Below are the code and all the weights of a small trained network. Each question names an input and a class and asks about switching units off, where a switched-off unit gives its printed mean instead of its output.

import numpy as np


def w(rows, s, z=0):
    codes = np.array(rows[::2]) - 128.0
    scale = np.full(codes.shape[1], s)
    scale[-1] = z or s
    return codes * scale


def f(y):
    return y / 2 * (1 + np.tanh(0.7978845608 * (y + 0.044715 * y**3)))


def log_softmax(a):
    a = a - a.max(-1, keepdims=True)
    return a - np.log(np.exp(a).sum(-1, keepdims=True))


def net(x, mask):
    res = np.array(x, float).reshape(1, 4) / 4 @ E
    y = f(res @ A[0][:, :-1].T + A[0][:, -1])
    res = res + np.where(mask, y, B[0][:, -1]) @ B[0][:, :-1]
    return log_softmax(res[-1] @ U[:, :-1].T + U[:, -1])


A, B = {}, {}
E = w([
[214,241,78,84,127,238,144,140,85,12,195],'x0',
[121,113,120,111,138,123,159,112,106,107,109],'x1',
[31,120,235,223,123,146,198,121,158,40,211],'x2',
[42,127,128,2,2,188,172,205,200,132,88],'x3',
],0.0054)
A[0] = w([
[188,141,25,76,120,114,91,123,110,214,59,26],'N0',
[193,197,61,95,122,216,130,139,80,42,197,113],'N1',
[75,137,135,65,61,159,136,179,186,131,89,65],'N2',
[64,132,127,36,23,172,162,183,215,142,90,125],'N3',
[52,147,105,39,43,178,137,190,179,119,93,94],'N4',
[189,136,54,69,120,115,75,138,96,188,52,10],'N5',
[75,123,124,50,63,179,146,190,175,140,104,36],'N6',
[64,124,131,30,49,200,140,183,171,157,87,92],'N7',
[67,25,151,160,120,77,115,109,148,210,86,93],'N8',
[200,114,42,71,125,110,74,140,98,191,60,33],'N9',
[207,204,78,114,120,220,157,138,122,36,174,114],'N10',
[132,140,142,135,130,133,133,147,118,143,124,125],'N11',
[48,132,253,202,119,129,198,114,169,55,173,45],'N12',
[187,126,108,215,227,69,68,50,55,134,157,79],'N13',
[179,127,127,180,222,78,94,72,64,147,187,78],'N14',
[85,16,182,140,139,28,132,122,199,212,65,117],'N15',
[176,147,135,182,210,66,83,73,75,116,143,42],'N16',
[42,106,222,193,115,150,170,102,160,46,219,29],'N17',
[52,45,162,165,137,13,114,118,152,230,57,139],'N18',
[193,118,34,69,116,114,71,105,121,186,66,2],'N19',
],0.0049,0.00088)
B[0] = w([
[116,62,83,183,59,140,199,215,73,171,185,203],'N0',
[206,199,213,52,63,205,41,112,110,44,55,232],'N1',
[109,172,102,147,200,90,119,87,176,151,104,177],'N2',
[83,159,107,156,212,55,141,29,201,144,138,218],'N3',
[69,136,96,146,216,76,137,64,211,136,129,203],'N4',
[149,42,91,193,89,137,189,210,61,180,175,194],'N5',
[80,166,106,172,182,76,143,66,191,134,140,182],'N6',
[63,153,84,172,208,52,128,72,196,137,132,203],'N7',
[196,198,217,74,79,214,59,123,106,45,63,214],'N8',
[135,39,88,170,69,128,165,220,14,172,186,201],'N9',
[193,192,209,50,77,199,45,122,100,60,66,226],'N10',
[144,119,127,132,144,137,109,123,116,137,139,128],'N11',
[155,45,73,171,42,139,198,249,40,196,196,227],'N12',
[61,157,74,140,217,40,150,26,215,123,125,244],'N13',
[71,153,109,154,189,66,127,57,210,126,110,215],'N14',
[199,197,216,44,86,227,63,138,109,41,23,244],'N15',
[66,151,100,121,193,68,137,57,174,155,116,203],'N16',
[145,3,51,191,61,134,212,220,38,237,206,222],'N17',
[203,184,210,43,85,235,34,120,123,39,72,254],'N18',
[134,86,73,178,71,137,174,192,64,170,183,194],'N19',
],0.005,0.0052)
U = w([
[153,174,190,50,99,218,50,122,118,59,78,231],'0',
[92,140,99,153,249,10,132,53,187,142,127,141],'1',
[127,28,94,174,73,129,180,225,65,185,172,2],'2',
],0.014,0.00083)

Each question gives the input, the list of numbers given to net, and the class t.
The units are the neurons (one row each of A and B). Each row of codes is followed by its name. A weight is (code - 128) times the scale printed after its matrix; where a second scale follows, it is the last column's (A, B and U).
mask holds one flag per neuron, in row order. A switched-off neuron (its flag False) gives its mean, the last column of its row in B, instead of its output. The means were averaged over made-up inputs and are rounded, as every weight is.
A unit's drop is (log p(t) with every unit on - log p(t) with that unit switched off) / (log p(t) with every unit on - log p(t) with every unit switched off).
The circuit of an input: a set's keep is (log p(t) with only the set's units on - log p(t) with every unit switched off) / (log p(t) with every unit on - log p(t) with every unit switched off). Starting from the 12 units with the biggest drops (on a tie, the unit counted first), units are removed one at a time, each time the one whose removal leaves the highest keep (on an exact tie, the one counted first), for as long as the keep stays at least 0.8.
units of the circuit, in order: the units of the circuit, biggest drop first
most important unit: the unit with the biggest drop
top k neurons: the k neurons with the biggest drops, biggest first
drop of u: that unit's drop, to one decimal
input [-5,0,-2,-5], class 0: units of the circuit, in order => [N18]
input [-2,8,1,3], class 1: top 2 neurons => [N1; N10]
input [3,-4,-4,-1], class 2: top 2 neurons => [N18; N15]
input [-6,-6,-2,8], class 1: top 3 neurons => [N3; N7; N4]
input [-6,6,-8,7], class 2: top 3 neurons => [N9; N0; N5]
input [7,4,-3,-8], class 1: top 2 neurons => [N13; N14]
input [-3,-1,8,-7], class 2: top 2 neurons => [N12; N17]
input [-3,3,5,1], class 2: top 2 neurons => [N17; N12]
input [-2,7,8,-7], class 2: top 2 neurons => [N12; N17]
input [1,-5,2,2], class 1: top 2 neurons => [N18; N15]
input [3,-7,-2,-4], class 1: top 3 neurons => [N18; N15; N8]
input [-4,2,-4,-4], class 0: top 3 neurons => [N18; N17; N15]
input [-2,-6,-8,-7], class 2: top 2 neurons => [N9; N0]
input [-6,6,1,8], class 1: most important unit => N3
input [-2,-6,6,6], class 1: drop of N3 => 0.6
input [-6,-2,5,1], class 0: drop of N15 => 0.2
input [-1,-6,-2,3], class 1: drop of N12 => 0.1
